Below is a small trained network, with its code and all its weights. Each question gives an input and a class and asks what happens when units are switched off, that is, made to give their printed mean instead of their output.

import numpy as np


def w(rows, s, z=0):
    codes = np.array(rows[::2]) - 128.0
    scale = np.full(codes.shape[1], s)
    scale[-1] = z or s
    return codes * scale


def norm(h):
    return h / np.sqrt((h * h).mean(-1, keepdims=True) + 1e-5)


def f(y):
    return y / 2 * (1 + np.tanh(0.7978845608 * (y + 0.044715 * y**3)))


def log_softmax(a):
    a = a - a.max(-1, keepdims=True)
    return a - np.log(np.exp(a).sum(-1, keepdims=True))


def net(x, mask):
    res = np.array(x, float).reshape(1, 7) / 4 @ E
    u = 0
    for l in range(3):
        y = f(norm(res) @ A[l][:, :-1].T + A[l][:, -1])
        res = res + np.where(mask[u : u + 6], y, B[l][:, -1]) @ B[l][:, :-1]
        u += 6
    return log_softmax(norm(res)[-1] @ U[:, :-1].T + U[:, -1])


A, B = {}, {}
E = w([
[142,167,39,83,105,71],'x0',
[231,166,223,26,89,117],'x1',
[66,158,174,78,254,108],'x2',
[107,104,134,115,82,93],'x3',
[52,49,148,84,72,73],'x4',
[137,85,150,153,70,160],'x5',
[149,189,36,124,109,78],'x6',
],0.0048)
A[0] = w([
[129,104,116,52,55,96,39],'0.n0',
[127,127,113,97,116,165,24],'0.n1',
[129,125,222,110,184,144,29],'0.n2',
[2,65,106,154,152,136,6],'0.n3',
[148,57,188,177,27,179,34],'0.n4',
[140,133,131,75,35,79,35],'0.n5',
],0.0094,0.0025)
B[0] = w([
[172,75,79,4,121,60,197],'0.n0',
[38,126,99,108,100,174,105],'0.n1',
[172,155,189,110,202,126,209],'0.n2',
[57,77,130,221,169,10,253],'0.n3',
[192,27,151,195,25,236,248],'0.n4',
[163,144,138,82,94,2,212],'0.n5',
],0.0082,0.0041)
A[1] = w([
[98,154,221,64,194,179,87],'1.n0',
[113,196,47,141,129,170,13],'1.n1',
[125,155,93,139,135,138,27],'1.n2',
[129,110,93,136,125,132,70],'1.n3',
[4,113,125,148,143,124,3],'1.n4',
[68,152,102,49,70,145,75],'1.n5',
],0.014,0.0017)
B[1] = w([
[102,217,254,141,141,139,255],'1.n0',
[169,175,64,128,127,180,194],'1.n1',
[140,136,118,127,147,146,139],'1.n2',
[141,126,156,120,169,135,140],'1.n3',
[102,120,109,194,163,37,251],'1.n4',
[121,126,140,62,115,104,147],'1.n5',
],0.017,0.005)
A[2] = w([
[104,105,107,136,97,131,68],'2.n0',
[124,140,47,111,160,223,101],'2.n1',
[27,77,114,157,186,124,41],'2.n2',
[95,147,100,105,80,103,64],'2.n3',
[93,26,154,154,58,245,2],'2.n4',
[152,59,173,130,126,167,92],'2.n5',
],0.012,0.0017)
B[2] = w([
[164,145,158,142,164,118,132],'2.n0',
[171,166,55,109,165,179,210],'2.n1',
[79,119,76,172,185,103,248],'2.n2',
[134,64,139,44,199,174,144],'2.n3',
[88,31,144,159,41,247,253],'2.n4',
[40,136,83,133,86,164,188],'2.n5',
],0.013,0.0041)
U = w([
[211,194,22,117,158,212,7],'0',
[93,98,80,188,194,53,204],'1',
[143,213,241,118,164,156,93],'2',
[127,55,129,153,49,235,139],'3',
[175,89,99,10,111,63,150],'4',
],0.011,0.0014)

Each question gives the input, the list of numbers given to net, and the class t.
The units are the neurons (one row each of A and B). Each row of codes is followed by its name. A weight is (code - 128) times the scale printed after its matrix; where a second scale follows, it is the last column's (A, B and U).
mask holds one flag per neuron, layer by layer. A switched-off neuron (its flag False) gives its mean, the last column of its row in B, instead of its output. The means were averaged over made-up inputs and are rounded, as every weight is.
A unit's drop is (log p(t) with every unit on - log p(t) with that unit switched off) / (log p(t) with every unit on - log p(t) with every unit switched off).
The circuit of an input: a set's keep is (log p(t) with only the set's units on - log p(t) with every unit switched off) / (log p(t) with every unit on - log p(t) with every unit switched off). Starting from the 12 units with the biggest drops (on a tie, the unit counted first), units are removed one at a time, each time the one whose removal leaves the highest keep (on an exact tie, the one counted first), for as long as the keep stays at least 0.8.
units of the circuit, in order: the units of the circuit, biggest drop first
most important unit: the unit with the biggest drop
top k neurons: the k neurons with the biggest drops, biggest first
k most important neurons of layer l: the k neurons of layer l with the biggest drops, biggest first
drop of u: that unit's drop, to one decimal
input [-5,-2,-1,8,0,0,1], class 3: units of the circuit, in order : 0.n4
input [6,1,-6,-3,-2,-6,-6], class 0: top 4 neurons : 0.n3, 1.n4, 0.n4, 1.n0
input [5,8,7,1,5,-1,2], class 4: top 2 neurons : 0.n0, 0.n5
input [5,-3,-3,-8,4,5,8], class 0: top 2 neurons : 1.n1, 0.n3
input [7,2,8,-4,5,6,-2], class 2: top 2 neurons : 1.n0, 0.n2
input [6,1,6,-5,4,5,-4], class 2: top 2 neurons : 1.n0, 0.n2
input [-2,4,4,7,-5,1,8], class 0: 3 most important neurons of layer 1 : 1.n0, 1.n4, 1.n5
input [0,0,7,-8,5,-4,0], class 2: top 2 neurons : 1.n0, 0.n2
input [5,4,-8,8,-8,5,4], class 4: top 2 neurons : 0.n5, 2.n4
input [2,-3,-2,6,-1,2,6], class 4: top 2 neurons : 0.n5, 1.n5
input [-7,8,-4,8,-4,-8,3], class 4: top 2 neurons : 0.n5, 1.n0
input [-5,1,3,4,0,7,1], class 3: drop of 0.n4 : 3.7
input [-8,-5,0,7,-8,-1,8], class 0: drop of 0.n3 : 0.1
input [4,3,1,6,-6,-6,5], class 0: most important unit : 1.n1
input [-3,2,-3,-3,3,-5,-4], class 3: drop of 0.n4 : 3.5
